In the rows, 128 means zero.
Facts:
badrom -σ-> a; basal -σ-> d; bavum -σ-> c; bazu -σ-> g; bitril -σ-> a
bovak -σ-> f; braza -σ-> d; breplan -σ-> c; bridrik -σ-> g; brostas -σ-> d
bruklem -σ-> e; brupa -σ-> f; dasta -σ-> c; deflus -σ-> b; detri -σ-> a
diple -σ-> g; disok -σ-> e; dobri -σ-> c; dredri -σ-> f; dribro -σ-> c
drilam -σ-> a; druluk -σ-> g; dufas -σ-> e; dukla -σ-> g; faflam -σ-> g
fesam -σ-> g; fetri -σ-> g; fladre -σ-> d; flafiror -σ-> a; flevoge -σ-> c
fliklu -σ-> f; flovun -σ-> b; fopaplun -σ-> d; foplim -σ-> b; fove -σ-> c
gaflik -σ-> b; gebe -σ-> d; gison -σ-> a; gistu -σ-> c; grastoba -σ-> a
gretigak -σ-> e; gribe -σ-> e; gristen -σ-> g; grivur -σ-> f; grote -σ-> c
gruginok -σ-> d; grutriben -σ-> f; gududril -σ-> a; guga -σ-> a; gustagek -σ-> g
keli -σ-> a; kevor -σ-> b; kikin -σ-> c; kinil -σ-> d; kipo -σ-> d
klekli -σ-> a; klinofen -σ-> g; klogum -σ-> g; klomuplal -σ-> a; kole -σ-> e
kudok -σ-> a; kuflok -σ-> b; lemelos -σ-> b; lusak -σ-> c; lustu -σ-> b
lutum -σ-> a; meloflus -σ-> c; moguk -σ-> b; mokom -σ-> d; nabam -σ-> f
naskan -σ-> c; naskul -σ-> b; negem -σ-> b; nekli -σ-> c; nenur -σ-> g
neskor -σ-> d; nidrane -σ-> d; nitral -σ-> e; nokli -σ-> d; nuver -σ-> b
nuzukos -σ-> a; plasugi -σ-> g; pleskas -σ-> b; plifol -σ-> f; pligar -σ-> g
pligom -σ-> e; plonubos -σ-> e; pogus -σ-> g; rasi -σ-> c; riki -σ-> a
rikli -σ-> a; ripor -σ-> a; rogas -σ-> g; rogri -σ-> c; rolum -σ-> f
ronoza -σ-> d; rugrutis -σ-> c; satrem -σ-> a; sekes -σ-> e; sekubram -σ-> e
sibrudal -σ-> d; sigal -σ-> g; sipo -σ-> b; sise -σ-> b; skezan -σ-> g
skifur -σ-> b; skudal -σ-> e; staflan -σ-> d; stafo -σ-> e; stanu -σ-> f
starak -σ-> g; studrar -σ-> g; tase -σ-> g; testa -σ-> a; tezagru -σ-> f
tizes -σ-> f; toli -σ-> a; tripa -σ-> c; troflamok -σ-> c; trukla -σ-> e
trusadri -σ-> f; truskun -σ-> e; trutras -σ-> c; tuper -σ-> e; vadenun -σ-> a
vepli -σ-> d; viri -σ-> d; vobofa -σ-> e; vunel -σ-> e; vustil -σ-> b
zelosker -σ-> g; zemo -σ-> e; zibun -σ-> a; zugradril -σ-> f; badrom -Ξ-> riki
basal -Ξ-> pogus; bavum -Ξ-> sekubram; bazu -Ξ-> tripa; bitril -Ξ-> skudal; bovak -Ξ-> trusadri
braza -Ξ-> vobofa; breplan -Ξ-> gaflik; bridrik -Ξ-> fladre; brostas -Ξ-> nitral; bruklem -Ξ-> grutriben
brupa -Ξ-> naskul; dasta -Ξ-> drilam; detri -Ξ-> testa; diple -Ξ-> pleskas; disok -Ξ-> foplim
dobri -Ξ-> vustil; dredri -Ξ-> nenur; dribro -Ξ-> bridrik; druluk -Ξ-> grastoba; dufas -Ξ-> braza
dukla -Ξ-> nuzukos; faflam -Ξ-> tase; fesam -Ξ-> lemelos; fetri -Ξ-> gribe; fladre -Ξ-> viri
flafiror -Ξ-> skifur; flevoge -Ξ-> dobri; fliklu -Ξ-> dredri; flovun -Ξ-> gretigak; fopaplun -Ξ-> bitril
foplim -Ξ-> truskun; fove -Ξ-> satrem; gaflik -Ξ-> naskan; gebe -Ξ-> flovun; gison -Ξ-> stanu
gistu -Ξ-> stafo; grastoba -Ξ-> rogas; gretigak -Ξ-> zugradril; gribe -Ξ-> pligom; gristen -Ξ-> nekli
grivur -Ξ-> bovak; grote -Ξ-> flafiror; gruginok -Ξ-> guga; grutriben -Ξ-> gison; gududril -Ξ-> rogri
guga -Ξ-> meloflus; gustagek -Ξ-> trutras; keli -Ξ-> badrom; kevor -Ξ-> kikin; kikin -Ξ-> fopaplun
kinil -Ξ-> lutum; kipo -Ξ-> gududril; klinofen -Ξ-> trukla; klomuplal -Ξ-> zemo; kole -Ξ-> disok
kudok -Ξ-> sise; kuflok -Ξ-> staflan; lemelos -Ξ-> gustagek; lusak -Ξ-> rolum; lustu -Ξ-> skezan
lutum -Ξ-> basal; meloflus -Ξ-> negem; moguk -Ξ-> bazu; mokom -Ξ-> ripor; nabam -Ξ-> grote
naskan -Ξ-> klomuplal; naskul -Ξ-> plifol; negem -Ξ-> dribro; nekli -Ξ-> fetri; nenur -Ξ-> zelosker
neskor -Ξ-> nabam; nitral -Ξ-> gebe; nokli -Ξ-> vepli; nuver -Ξ-> starak; nuzukos -Ξ-> nokli
pleskas -Ξ-> moguk; plifol -Ξ-> bavum; pligar -Ξ-> nuver; pligom -Ξ-> grivur; plonubos -Ξ-> zibun
pogus -Ξ-> brostas; riki -Ξ-> lusak; rikli -Ξ-> tezagru; ripor -Ξ-> flevoge; rogas -Ξ-> fesam
rolum -Ξ-> studrar; ronoza -Ξ-> lustu; rugrutis -Ξ-> plonubos; satrem -Ξ-> bruklem; sekes -Ξ-> kevor
sekubram -Ξ-> sipo; sibrudal -Ξ-> ronoza; sigal -Ξ-> kipo; sipo -Ξ-> dasta; sise -Ξ-> gristen
skezan -Ξ-> fove; skifur -Ξ-> mokom; skudal -Ξ-> kinil; staflan -Ξ-> faflam; stafo -Ξ-> toli
stanu -Ξ-> fliklu; starak -Ξ-> gistu; studrar -Ξ-> sekes; tase -Ξ-> troflamok; testa -Ξ-> neskor
tezagru -Ξ-> klinofen; toli -Ξ-> brupa; tripa -Ξ-> kole; troflamok -Ξ-> kudok; trukla -Ξ-> gruginok
trusadri -Ξ-> sibrudal; truskun -Ξ-> kuflok; trutras -Ξ-> rugrutis; vadenun -Ξ-> dukla; vepli -Ξ-> sigal
viri -Ξ-> breplan; vobofa -Ξ-> druluk; vunel -Ξ-> pligar; vustil -Ξ-> keli; zelosker -Ξ-> rikli
zemo -Ξ-> vadenun; zibun -Ξ-> diple; zugradril -Ξ-> klogum

Known rows:
gruginok: [145 156 141 145 128 143 176 165 163 178 101 146 124 128 145 139 148 108
 104  96  97  93  82 120 141 101 149 129 128 176  63 149 134 134 110 145
 172 144 165 171 154 105]
nabam: [ 96 109  70 122  98 142 147 162 124  86 124 134 132 128 134 141 151 110
 144 123 118 158 108 133 121 107 151  98 142 126 108 143 176 165 156 148
 143 149 135 155 129 153]
moguk: [147 133 124 166 149  85 150  95 161  92 112 115 130 123 147 146 133 159
 161 121 164 155 126 132  70 191 147  85 130 133 141  95 182 132 142 150
 160 171 169 155 111 151]
fetri: [ 85 115 136 170  82 103 129  74  81 134  93  95 136 130 162 124 129 123
  98  94 109 118 170  95 142 100 112 124 200 117  76 145 153 163 117 149
  88 179 164 127 156 139]
tizes: [133 112  74 130 119 137 146 150 117 111 127 130 130 127 135 150 150 113
 163 111 103 105 105 133 138 110 149 102 148 128 102 143 141 159 145 153
 119 120 133 159 116 146]
grivur: [ 98 106  82 152  91 157 123 137  90 102 115 138 123 121 132 149 131 112
 161 108 123  74 145 132 144 101 137 108 196 116  72 155 144 170 130 160
  83 119 146 127 115 152]
disok: [ 77 157 131 135 110  57 131  76 136 133 144  98 131 121 138 135 160 130
 166  91 169  84 157 112 118 165 123  86 161 136 138 129 178 153 162 156
 150 182 168 171 113 104]
gristen: [ 91 119 134 169  81  74 132  75  97 151  91  96 139 129 166 119 128 133
  87  90 110 120 169  94 146  97 111 110 201 118  91 143 154 166 117 153
 103 181 166 134 157 119]
kinil: [128 153  69 162 152 139  94  75  72 114 118 104 119 136 158 126 142 164
 103 107  86  97  98 129 146 103 148 166 135 156  58  90  81 145 111 142
 147 115  72 138 130 101]
starak: [ 99 122  92 162 113  87 157  80  64 179  93 103 150 176 185 141 130 102
 154 130 115 136 118  96  86 100 144 145 172 121 121 121  98 131 152 120
  92 175 162 181 159 118]
vustil: [ 84 119  67 122 140 138 131 160 176  96 109 153 151 131 132 121 129 162
 103 134 175 162 152 127  83 186 152 119 136 125 105  87 180 154 159 146
 154 179 146 119 120 157]
viri: [148 122 123 165  93 155 139 155 169 200 118 132 123 165 142 136 150 101
  55  91  98  80  87 132 136 105 148 115 149 176  70 140 179 178 113 156
 109 113 138 148 155 101]
nokli: [134 106  96 168  97 158 101 116 157 154 118 121 120 171 142 134 139 102
  60 102 102  78  97 134 118 103 149 122 161 161  72 138 179 177 113 152
  85 107 106 146 153 112]
klogum: [123 143 128 167 102  99 153  73  76 116 111  99 136 170 171 129 132 106
 129 109  86 141 134  99 137 101 136 145 148 133  91 121 153 141 126 126
 109 171 159 144 160 138]
zemo: [115 132  89 158  94 151 100  74 170 209 156 137 140 169 133 146 157 101
 146 104 160  84 158 127 124 162 126 126 162 161 103 135 183 183 163 160
  75 105 157 120 141 130]
vunel: [ 64 147  90 131 130 109 128  75 107 154 149 131 137 131 137 144 149 103
 168 122 169 108 148 115 118 143 136 133 154 135 113 136 166 151 166 153
  94 154 168 137 135 138]
pligar: [115 132 115 164  99  93 161  76  76 143  99 103 143 172 180 135 131 105
 142 121  98 141 126  96 114  99 142 142 158 127 110 125 127 137 139 122
 102 173 164 165 159 133]
studrar: [ 85 157  94 139 111  88 130  70  72  84 120  96 137 167 153 112 136 141
  83 113  83 163 155  97 147 101 143 159 129 133  69  87 144 148 134 114
 148 180 115 122 160 151]
fesam: [137 127 140 168 101 119 161  69  42  72 127  96 119 175 163 134 133 104
 157 117  81 140 123 121  87 106 147 125 122 134 126 130 177 128 126 103
 123 160 164 165 147 150]
zelosker: [145 164 149 160 111  94 178  98  95 133 107 133 142 138 164 139 131 106
 160 110  87 147  98  94 147  98 141 158 127 172  66 152 130 120 116 120
 166 176 171 145 159 150]
naskan: [148 106 143 172 117 160 144 128 177 247 149 158 123 167 185 142 132 111
  48 119 142 157 119 131  87 166 137 156 149 171 121 147 180 183 105 154
 122 111  86 121 129 132]

Rows:
No name comes twice in this set of rows, the named rows included.
[130 112 103 164 125  99 113 150 175 193  94 137 152 121 146 139 127 179
 138 105 180 155 169 118 117 188 124  96 203 119 118 120 163 166 134 161
 109 174 164 122 112 137] -> sise
[144 118 118 171  82 146 124  70 145 174 136 101 139 175 164 131 136 102
  65  98  87 134 147 110 127 102 130 135 161 147  89 124 184 180 126 147
  75 123 144 122 159 135] -> dukla
[145 165 145 158 102  77 177 113 127 160 109 132 148 147 167 139 137 104
 150  99  88 147  94  92 145  99 141 145 130 175  74 145 142 127 117 129
 159 177 168 149 161 141] -> klinofen
[ 92 115  74 123 132 141 146 162 175 105 104 156 152 131 131 128 129 146
 120 134 179 159 146 130  75 188 152 110 142 125 116  97 180 150 158 148
 149 176 154 119 120 156] -> skifur
[ 96 145 128 156 131 105 132  70  65  78 156 103 118 138 133 147 159 104
 170 119 135  91 139 133  79 172 140 104 123 142 140 134 180 131 163 130
 129 150 169 170 113 151] -> plonubos
[139 165  89 170 146  79 117  69  55 129 133  96 134 168 180 128 136 126
 141 104  81 137 146  97 148 101 130 168 139 135  67  85  86 139 120 130
 107 145  96 126 149 121] -> pogus
[147 160 116 154 149 123 174 163 177 225 126 158 156 129 143 149 134 109
 149 115 166 160 106 118 117 190 144 115 144 173  96 113 177 152 134 161
 124 133 167 121 112 145] -> negem
[151 151 118 124 133 123 179 167 147 141 128 157 139 119 133 154 158 109
 169 104  92 108  85 122 147 108 150 113 130 171  78 156 119 130 133 152
 167 130 166 165 122 150] -> tezagru
[101 114 140 170  91 153 167  70  44  90 106 121 124 137 151 137 126 107
 160 123  89 133 147  99 143  97 129 166 167 121  59 155 150 127 116 123
  87 159 166 122 160 157] -> skezan
[ 53 163  65 121 146  97 100  68  97 110 156 120 136 128 131 124 156 135
 162 121 140 155 168 115 144 140 138 159 130 137  81  90 145 157 166 147
 123 159 118 121 132 144] -> sekes
[154 106 142 169 122 156 159 145 176 251 147 158 125 164 185 143 135 114
  48 117 144 156 109 128  93 171 137 157 141 175 117 148 179 182 106 154
 145 115  99 120 130 125] -> breplan
[ 63 141 125 144 134 151 167  73  64 102 149 157 126 120 132 152 129 102
 171 129 161  92 143 113 136 118 132 165 145 136  65 156 158 126 151 148
  92 136 166 120 139 156] -> bruklem
[ 73 143 104 141 130 127 128  71  82 102 155 123 125 136 133 146 150 103
 171 123 154 100 145 126  99 153 138 132 130 136 122 138 178 140 164 144
  95 143 165 137 122 150] -> vobofa
[110 112 109 152  96  90 124 155 157 152 100 110 126 121 149 128 133 159
 100  89 168 112 129 122 135 111 133  88 200 119 106 144 129 177 127 160
 130 169 159 150 113 108] -> kudok

Now the same objects, written a new way:
Known rows:
tuper: [141 123 117 126 109 142 122 125 136 107 129 135 141 137 123 154 115 128
 105 108 132 152 125 133 121 134 113 117 128 140 151 145 106 134 133 153
 135 135 122 136 141 135]
zugradril: [138 132 120 143 130 170 144 146  99 149 120 171 148 160 112  93 172 105
 163 108  99 105 144 143 113  83 183  99 145 121 119 143 124 160  81  82
 154 117 136 138  92  82]
nidrane: [131 146 121 164 125 139 152 113 122 135 122 141 106 131 121 125 131 126
 149 109 121 116 134 119 118 119 128 133 103 125 117  99 139 115 137 126
 139 138 134 105 137 149]
diple: [141 107  91 142  87  72 119 133 146 132 128 144  88  75 165  87 122 139
 205 144 105 129 131 139 178 173 135 137 140 124 150 103 157 115 157 129
  94 178 153  97  67 101]
pligar: [101 128 108 159 121  95 171 146 146 170  71 142 155 121 134  41 144 139
 139 125 138 119 119 103 117 142  81 116 137 129  99 118 178  98 130 118
  78 120 117 157 164 153]
gistu: [135 151 100 183 134 151 174 173 153 115  19 119 183 172 125  92 141 107
 110  70 159 150  83 110  93 139 131 142 128 123  72 131 159 104  85 156
  63 130 109 161 152 176]
kole: [179  94 119 133  89 135 101 148 148  78 137 140 130 103 163 158 108  91
 146 113 115 154 134 146 154 168 113 119 126 140 168 160 122  99 154 171
 121 176 133  94  82 121]
mokom: [126 168 154 107 104 135 162  97 134 148  78  96  66 106 130 153 153 111
 119 106 151 102 139 147 170 117 134 178  61 119 143  52 118 125 153 106
 145 137 109  99 231 134]
lustu: [ 88 116 152 106 156 171 101 147 113 139 143 112 130 107 119 129  99 138
  93 182 125 108 132 144 111 118  71 131 189 184  92 132 120 128 129 132
 153 131 156 115 116 147]
vepli: [168 115 137 194 165 102 160  82 124 145 161 134 117 171 109 155 142 116
 157 122 135 116 135  69 126 128 135 119  44  75 120 137 150  95 160 133
 148 114 131 134 137 133]
disok: [179  89 125 132  95 138 100 150 148  79 138 139 134  99 160 162 105  86
 143 116 116 152 136 146 155 168 109 116 126 140 166 167 123  93 156 169
 126 174 136  92  85 122]
truskun: [178  81 134 131 109 156 104 150 146  85 135 137 138  98 157 163 108  76
 133 119 118 142 139 142 152 162  97 113 125 139 157 176 126  87 160 167
 134 169 139  86  92 126]
bruklem: [101 137 118 123 131 180  96 129 114 122 151 116 122 131  98 164  80 160
  74 151 130 143 120 147  86 119  75 136 188 193 107 116  90 157 122 168
 158 143 150 127 126 160]
negem: [122 124 122 134 160  72 115  87 118 149 194 115 121 172 101 154 120 174
 119 173 140 143 118  97 116 124 125 125 125 128 123 126 111 158 130 137
 135 112 128 187 117 121]
vunel: [135 131 107 147  98 131 153 147 156 117  85 145 183 152 132 110 127 120
  99  84 145 161 112 122  92 144  79 106 132 155 127 149 128 113 117 160
  88 129  93 168 173 171]
staflan: [163 101 148 167 136 167 133 145 130 111 125 136 106  92 150 139 122  74
 170 126 112  99 150 125 147 145 105 127 105 123 116 138 159  62 168 139
 146 167 157  50  93 143]
naskan: [175 119 121 187 198 111 143  90 124 118 135  96 128 202  85 193 132 123
 122 128 158 145 101  63 128 129 186 142  61  59 109 151 130 122 125 165
 138 106 139 164 107 115]
vobofa: [156 135  81 130  64 101 107 130 149  90 137 144 122 127 148 146 109 145
 141 102 123 177 116 154 133 158 138 132 141 154 171 114 101 152 129 164
 100 174 119 133  98 124]
vustil: [111 144 160  57 101 117 131 115 139 142  93  99 107 100 140 140 155 117
  91 122 146 110 139 161 183 117 135 154 100 123 168  99  97 147 138  95
 139 111  97 130 217 103]
kudok: [134  79 193  75 145 144  82 161 136  85 172 118 166  78 174 143 111  79
 111 157 120 120 151 140 137 148  70 105 146 142 134 206 144  76 160 132
 136 124 119  88 108 152]
sigal: [138  95 134 164 169  70 154  88 127 170 153 128 124 140 109 114 143 133
 154 157 132 108 139  65 155 136 123 108  77  71 128 149 163  99 166 122
 135  98 134 150 133  99]

Rows:
No name comes twice in this set of rows, the named rows included.
[123 121 133 116 123 114 123 131 133 133 134 129 142 127 134 121 132 131
 123 139 129 127 131 132 133 130 119 118 136 133 139 139 123 131 129 122
 121 120 120 140 128 123] -> deflus
[126 136 101 116  94 181 120 130 116 108 139 205 166 140 100 121 119 138
 116  59  95 141 147 139  82  95 162  62 143 101 178 182 107 162 103 115
 158  91 125 117 117 102] -> nitral
[111 144 180  24 104  87 108 115 151 112 129  79 122  90 168 154 141 119
  79 133 156 137 131 164 165 134 111 158 100 133 171 112 101 138 146 108
 119 109  70 137 225 136] -> flafiror
[132 135 106 152  95 129 160 155 158 119  74 149 194 156 136  97 132 117
 100  80 149 165 107 122  86 141  71 105 136 157 123 151 134 110 114 160
  74 131  92 176 173 181] -> sekubram
[122 132  80 141  86  66 124 124 138 143 127 143  92  94 150  81 122 166
 188 142 111 136 124 136 161 161 143 142 145 129 149  80 149 136 139 126
  90 165 144 120  85 103] -> druluk
[160  84 145 120 119 119 102 156 142 104 138 130 134  90 170 128 125  89
 156 149 117 124 143 143 172 161 110 119 135 136 146 164 141  88 154 134
 119 160 140  95  76 114] -> foplim
[144  99 109 143 102  84 122 139 142 133 128 142  96  71 163  92 123 122
 193 152 107 118 140 130 181 169 125 129 135 121 147 119 163  99 161 128
 105 171 156  86  69  99] -> bazu
[103 121 116 137 131 104 139 120 127 163 118 136 113 106 123  89 129 145
 147 148 122 105 135 113 145 134 114 124 134 117 126 115 154 118 146 114
 127 123 140 125 132 113] -> plasugi
[112 162 110 138 105 187 150 119 102 136 122 206 123 130  98  99 134 138
 154  59  88  98 161 134  93  80 181  85 113  85 150 128 135 146 111  80
 171  91 137  81 130 110] -> kinil
[177  99 131 158 159  91 136  79 134 123 183 122 148 189  97 190 123 124
 111 128 147 158 127  72 125 139 122 101  61  88 155 177 115 118 157 167
 146 107 114 176 136 121] -> zemo
[104 142 136  72 100 150 125 123 120 136 118 162 139 113 119 111 145 133
 113  97 113 108 151 152 136  97 164  99 128 102 175 141 108 164 113  78
 151  85 112 123 160  85] -> kevor
[ 84 141  99 149 156  86 125  88 109 181 168 115  86 136  85 113 105 206
 130 189 128 118 117  99 113 120 112 143 160 143 101  77 129 162 135 128
 138 121 159 156 118 126] -> klinofen

The same objects again, as new rows of numbers:
Known rows:
kudok: [112 178 177 135  80 165  93 162  80 128 135 171 152 149 123  85  87  91
  75 154 153 142 114 125  95 105 198 105 143]
gududril: [132 181 165 136  68 152  93  90  86 118 142 153 151 124 130  79 106 114
 102 153 148 119 127 120 104 149 190  76 145]
keli: [150 176 125 136  58 129 113  94  89 122 125 177 149 103 123 114  98 115
  75 134 146 105 120 125 102 172 183  83 143]
vadenun: [138 177 189 146  76 163  94  99 100 105 154 141 153 110 138  79  99 115
  97 161 152 109 129 114 110 128 180  80 153]
nuver: [102 181 146 146  94 146  94 124  73 120 104 156 129 132 114 139 149 133
  86 154 149  74 104 127 118 104 174 127 134]
lemelos: [ 98 162 126 139  82 119 127 131  81 128 105 142 125 128  96  77 130 151
  81 142 153 116 114 134 120 221 188 106 126]
grote: [124 168 136 122  58 156 119 114  78 133  98 162 139 110  79 130 104 103
  68 148 145 121 122 130 120 159 165  99 141]
rugrutis: [ 99 169 135 134  58 144 127 143  64 134 108 141 130 124  72  81 121 131
  62 142 153 163 122 130 126 213 185 111 139]
troflamok: [103 169 174 120  79 193 101 163  73 143 121 163 143 150  81 100  92  88
  67 163 153 144 117 131 110  91 177 122 140]
mokom: [134 159 132 138  88 141 117 107  87 127 107 170 137  98 124 100 113 105
  79 143 152  78 112 127 109 108 186 100 133]
fopaplun: [147 160 125 130  78 139 117  87  92 125  97 170 141 106 117 117  92 106
  93 139 146  77 119 131 105 143 182  89 126]
trukla: [ 85 160 184 121  78 132 124 172  90 104 122 146 146  99 132 128 124  94
 106 146 151 115 120 119 120 165 160  95 151]
sekubram: [101 185 146 150  76 164  91 126  53 123 102 157 133 130 114 164 142 115
  98 145 149  99 106 119 114 101 170 132 143]
plonubos: [106 163 141 148  66 144 130 165  68 124 116 142 136 125 102  89 105 137
  66 135 159 145 117 124 122 189 178 120 139]
grutriben: [ 48 164 172 116 101  88 112 195 101 112 108 168 141 115 120 122 120  90
  95 152 149  98 100 129 118 195 164  99 148]
brupa: [ 88 190 143 156  87 129  80 123  64 117 106 160 130 135 100 146 149 163
  94 154 148  72 101 124 114 106 170 136 136]
pogus: [131 165 130 124  70 166 119  96  76 127 112 163 140 118  96 129  95 106
  95 147 146  97 120 131 119 147 163 103 128]
bazu: [ 92 169 142 136  90 158 116 129  67 140 110 145 131 132  88  90  90 120
  73 149 158 143 109 131 124 198 180 113 134]
fetri: [103 156 181 116  90 168 105 192  88 123 106 156 146 162 100 123  75  86
  86 155 149 108 111 129 111 103 164 118 134]
druluk: [100 163 132 133  71 147 128 138  68 130 112 145 129 122  89 107 127 129
  94 142 152 132 116 129 122 209 174 107 135]
nenur: [ 68 158 174 106  81 119 129 172  85 119 100 152 138 119 120 133 141  80
 108 147 146 119 115 129 119 194 163  89 141]

Rows:
No name comes twice in this set of rows, the named rows included.
[111 176 133 141  61 114 114 130  74 122 124 152 141 118 116  74 127 131
  79 136 153 152 121 124 109 222 199  89 146] -> grastoba
[120 200 143 150  63 131  74 119  67 114  97 154 138 135 124 138 142 126
  92 140 144 104 107 117 106 154 192 114 146] -> toli
[105 165 146 130  68 169 113 140  66 141 112 148 135 142  70  89 101 117
  73 152 154 160 124 132 119 182 182 108 135] -> tripa
[ 74 154 171 106  96 118 116 185  90 127  93 165 142 148 110 120 120  88
 102 149 146  90 109 134 107 156 176 104 129] -> lustu
[102 178 166 129  78 183 102  99  82 137 116 148 134 114  91 113  96  91
  79 164 150 122 120 125 123 145 163  99 151] -> rogri
[121 163 151 133  74 153 115 150  80 112 110 152 144 123 117 128  99 110
  87 145 152 112 117 120 118 144 165 110 141] -> tuper
[ 97 180 135 150  74 122 108 138  81 133 120 151 138 115 117  53 102 130
  59 138 159 152 111 123 112 211 200  97 150] -> zibun
[ 97 167 181 110  72 178  99 161  77 138 109 161 150 159  81 116  88  77
  85 160 146 139 119 132 109 141 174 110 141] -> nekli
[ 61 160 177 105  80 146 114 207  80 129 100 170 144 119 101 139 131  64
  71 155 147 130 113 129 115 120 164 115 150] -> fove
[107 196 148 151  74 133  81 124  77 125 105 159 138 119 126 111 112 110
  86 144 149 104 105 116 111 167 187 106 154] -> drilam
[ 89 157 175 119  89 127 116 135  91 117 114 145 142 104 141  89 141  88
 125 148 148  91 122 124 113 173 187  78 142] -> gruginok
[ 82 172 136 135  74 148 118 145  72 142 101 142 129 116  75  76 109 119
  50 147 157 156 117 127 129 216 180 115 145] -> trutras
[ 70 177 173 126  80 103 110 176  98 113 120 160 143  92 149 103 126  74
  85 143 150 117 109 119 112 204 180  78 162] -> rikli
[118 162 162 127  93 162 105 132  78 135 106 153 145 157 108  57  85 102
 105 146 152 117 117 131 101 148 206 104 123] -> staflan

